[[-1.19 -1.35 -3.17  2.36  2.53  1.97  1.69]
 [-3.53  0.12 -2.49  3.36  3.94  0.66  7.05]
 [ 0.31 -0.18 -2.86  1.94  0.64  1.92  0.24]] ⇒ 1.69

[[-5.09  4.84  7.89 -2.99]
 [-2.54  0.00  6.43 -2.48]
 [-7.60 -7.87  4.14  0.00]] ⇒ -2.99

[[-5.23 -3.10 -1.95 -6.34]
 [-2.96 -6.04  5.59 -0.44]
 [ 0.47  1.71  4.82 -0.68]] ⇒ -6.34

[[ 1.96  2.43  3.04 -6.59 -0.55]
 [-7.90  0.38  2.78 -2.92  0.09]
 [-5.57 -2.46 -2.21 -0.92 -4.31]] ⇒ -0.55

[[ 4.46 -4.51  6.43 -6.94]
 [ 3.75  0.54  2.64  3.12]
 [-4.47  5.16 -2.11  1.42]] ⇒ -6.94

[[-1.60  0.21  0.92 -2.02]
 [-1.98 -0.49 -6.21  7.52]
 [ 6.06 -2.60  7.16 -4.52]] ⇒ -2.02

[[ 1.25 -7.68  6.15  0.73 -4.07]
 [-0.69  2.17  2.29  2.74  6.16]
 [ 0.36 -3.99  5.21  0.34  0.69]] ⇒ -4.07
---
[ 4.62 -6.38  2.44  5.08] | -6.38
[-0.46  2.41  2.81  0.62  6.81  3.34] | 2.41
[ 0.82  4.14 -1.10  6.81 -3.90] | 4.14
[-0.04 -2.22  7.43  4.95  0.08 -1.29  2.83] | -2.22
[-5.24  2.52 -2.49  3.66  6.25] | 2.52
[-2.56  6.77 -3.89 -2.36] | 6.77
[ 0.74 -5.54  6.58  0.90  4.20] | -5.54
---
[[5, 73, 93, 62, 61], [55, 32, 24, 17, 65], [42, 43, 39, 17, 58]] ans = 43
[49, 218, 101, 212, 188] ans = 188
[-40, -27, 17, -18, 28, 29, 14] ans = 14
[576, -771, 199, 269, 441, 363, 58] ans = 269
[-731, 484, -38, 83, 69, 195, 844] ans = 83
[2, 4, 3, 2, 7] ans = 3
[138, 230, 86, 90, 48, 70, 144] ans = 90
[8530, 1820, 7987, 8418, 4472] ans = 7987
---
[2997 2580 7879 5054 1798] → 7879
[0 1 7 2 6 4] → 2
[-566 -380 -527  659 -786  198 -298] → -786
[-25 -49  27 -33 -26 -33   0] → -26
[63 79 18 69 36 12 64] → 36
[ 90  25  40 129 108 237  82] → 108
---
[[-4.40  4.75  0.72 -0.17 -0.09]
 [-0.93 -7.55 -4.20  0.62 -2.92]] gives -4.40

[[ 4.47 -4.66 -3.94 -1.60]
 [-6.00 -4.50 -0.05  2.76]
 [ 4.61 -4.68 -4.12  5.34]] gives 4.47

[[-3.84 -0.12 -4.57 -3.32 -2.30  1.06  0.23]
 [-4.71 -1.99 -6.09 -2.24 -2.41  0.42  2.20]
 [-5.16 -1.46 -1.33 -1.78 -2.76 -1.44  2.06]] gives -3.84

[ 7.06 -3.97  6.33  1.71 -4.87] gives 7.06

[ 2.14 -0.88 -6.90 -3.81] gives 2.14

[-3.75 -4.72  1.82  2.81 -2.29  7.18 -1.77] gives -3.75

[[-6.23  1.48 -0.78  1.30 -4.80]
 [-2.37 -3.18  3.62  1.95  0.42]
 [-5.24  4.58 -1.00  3.38 -2.37]] gives -6.23

[-2.19 -6.99  3.21 -0.53  2.83  4.37] gives -2.19

[[-5.43  4.04 -0.50 -6.02 -6.06]
 [ 3.40 -3.12  2.49  1.52  4.86]
 [-4.41  3.31 -0.07 -5.18 -4.90]] gives -5.43
---
Input: [-37, -24, 31, -7, 15]
Output: 15

Input:
[[-14, -24, -14, 11, -18],
 [25, -21, 28, -11, 23],
 [-28, 36, -32, 27, -26]]
Output: 28

Input:
[[79, 93, 55, 27, 36, 79],
 [8, 29, 51, 19, 67, 48],
 [58, 20, 87, 88, 34, 79]]
Output: 88

Input:
[[113, 117, 123, 129, 119, 39],
 [84, 33, 32, 132, 190, 226]]
Output: 190

Input: [44, 76, 68, 16]
Output: 68

Input:
[[432, 194, 339, 283, 244, 877],
 [360, 819, 508, 319, 476, 441],
 [660, 922, 305, 341, 348, 233]]
Output: 877

Input: [77, 40, 19, 72]
Output: 72

Input: [553, 705, 65, 84, 871]
Output: 705

Input: [2722, 8990, 6290, 6424]
Output: 6424

Input:
[[33, 60, 87, 58, 41, 85],
 [63, 82, 62, 24, 72, 67],
 [56, 78, 68, 30, 65, 72]]
Output: 85
---
((-18.507, 17.221, 2.931, 10.654), (-13.940, 18.603, -0.106, 13.770), (-15.190, 19.214, 0.501, 13.857))	-18.507
((0.119, -0.069, -0.027, 0.063, 0.070, -0.021, 0.049), (-0.017, -0.084, 0.076, 0.182, 0.076, -0.028, -0.127), (0.138, 0.021, 0.037, 0.042, 0.063, 0.197, -0.134))	0.119
((0.08, -0.16, 0.14, -0.04, 0.10, -0.01), (0.06, -0.06, -0.18, -0.20, -0.18, -0.15), (-0.10, -0.01, 0.07, -0.03, 0.12, 0.13))	0.08
((-0.107, -0.067, 0.066, -0.115), (-0.221, 0.119, -0.112, 0.144), (0.062, -0.033, 0.111, -0.044))	-0.107
((0.13, -0.07, -0.03, -0.18, 0.06), (-0.06, 0.05, 0.20, 0.00, -0.11), (0.09, -0.16, -0.18, 0.14, -0.10))	0.13
((15.60, 169.84, -49.81, -84.92, 209.99), (164.33, -71.75, 178.54, 234.06, -141.42), (-150.75, 4.25, -8.85, -80.48, 87.38))	15.60
---
[ 5.68  5.58 -6.51  2.88 -6.69 -6.35  6.58] => 6.58
[3.01 6.07 3.64 5.72] => 5.72
[-1.83  0.41  6.17  0.49  6.75 -1.32 -1.26] => -1.26
[-2.81 -1.85  6.09 -3.16  8.49  5.18] => 5.18
[ 0.71 -6.71 -3.16  5.03  2.48 -0.91 -5.36] => -5.36
[ 0.67 -0.08  5.22 -0.48  4.68  5.84  8.46] => 8.46
---
[[-0.63 -7.63 -4.86  0.39  1.39 -5.05  2.54]
 [-4.98  2.98 -2.48 -3.10 -3.88 -0.61 -1.59]
 [ 2.27 -1.47 -0.54 -1.87  1.52 -0.75 -2.06]] Answer: -5.05

[ 6.10 -6.37 -1.12 -7.19] Answer: -1.12

[[ 1.85  0.27 -0.12  6.59]
 [ 1.38  0.28 -0.61  4.84]
 [ 1.65  0.71  0.25  1.62]] Answer: -0.12

[-4.13 -4.87  3.63  2.94 -7.44 -6.13] Answer: -7.44

[-0.91 -0.77 -5.79  8.40  5.26 -0.64 -1.98] Answer: -0.64

[[ 6.60  1.12  1.10 -3.03]
 [ 2.82  4.49  2.62  1.98]] Answer: 1.10

[-8.00 -3.07 -5.45  6.73] Answer: -5.45

[ 8.30 -1.01  1.21  1.30] Answer: 1.21
---
[ 5.21 -1.53 -0.13 -6.21 -4.02 -3.63 -3.06] --> -0.13
[-1.55  1.37  7.66  6.84  5.98  2.02  2.32] --> 7.66
[ 2.34 -2.70  2.73 -1.39  6.64  2.89  0.87] --> 2.73
[ 4.38 -6.64  1.23 -2.40 -1.36  1.55  1.75] --> 1.23
[ 4.04 -3.59  7.79  4.71 -0.93  5.18 -0.71] --> 7.79
[ 3.82  1.46  6.46 -4.36 -4.75 -4.87 -4.19] --> 6.46
[ 2.79 -0.41  7.48  1.63 -7.39 -6.35  3.34] --> 7.48
[ 7.06  1.94 -7.16 -7.00  2.53  2.43  6.65] --> -7.16
[ 6.98  3.74  3.21 -4.55 -4.69 -6.49  2.05] --> 3.21
---
[[-2.77  6.94 -2.30 -2.37 -2.38  7.27]
 [-0.17  1.03 -0.57 -0.18 -0.60  0.89]] -> -0.17

[[-0.81  0.60  0.48  7.64  1.23  4.27]
 [-1.85  5.66  4.72 -8.46 -4.42  5.68]] -> -1.85

[[ 6.07  5.04 -3.58 -2.78 -1.24]
 [ 1.85  0.60 -0.89 -0.08 -3.73]] -> 1.85

[[-3.91  0.42 -1.82  0.36]
 [ 2.04 -4.58 -1.78  8.31]] -> 2.04

[[ 1.41  1.41  5.47 -3.36  1.33  8.10]
 [ 3.31 -6.69 -8.26 -0.03 -2.42 -1.09]] -> 3.31

[[5.46 1.28 4.05 5.85 3.26]
 [2.48 7.57 3.44 6.71 5.74]] -> 2.48
---
[ 0.11 -6.51 -0.21 -3.26 -3.11 -2.64] out -3.11
[6.61 6.92 5.59 6.25] out 5.59
[ 3.66  7.56  6.84 -5.91  3.49] out -5.91
[4.37 5.83 6.27 1.64] out 6.27
[4.68 6.61 4.98 7.68] out 4.98
[ 2.82 -7.74  1.39 -1.53] out 1.39
[ 2.03  1.32 -0.60  1.42 -6.88] out 1.42
[-8.25 -4.18 -1.21  0.08  0.82  1.67  2.27] out 1.67
---
[[29  0 37 35 24 72]
 [66 76 56 60 14 16]
 [36  2 38 28  6 66]] => 6

[251 797 918 670 688 233] => 688

[  6 -14  15  44 -13 -33 -18] => -33

[2306 2792 1810 5508 7990 9781] => 7990

[[378 305 249 796 631 490 781]
 [183 109 203 718 714 288 736]] => 288

[6937 9199 5358 2867 6439 6040 2453] => 6040

[81 11 87 34 82 26 78] => 26

[ 54 109  89 225  84] => 225

[908 327 248 501 759 773 491] => 773
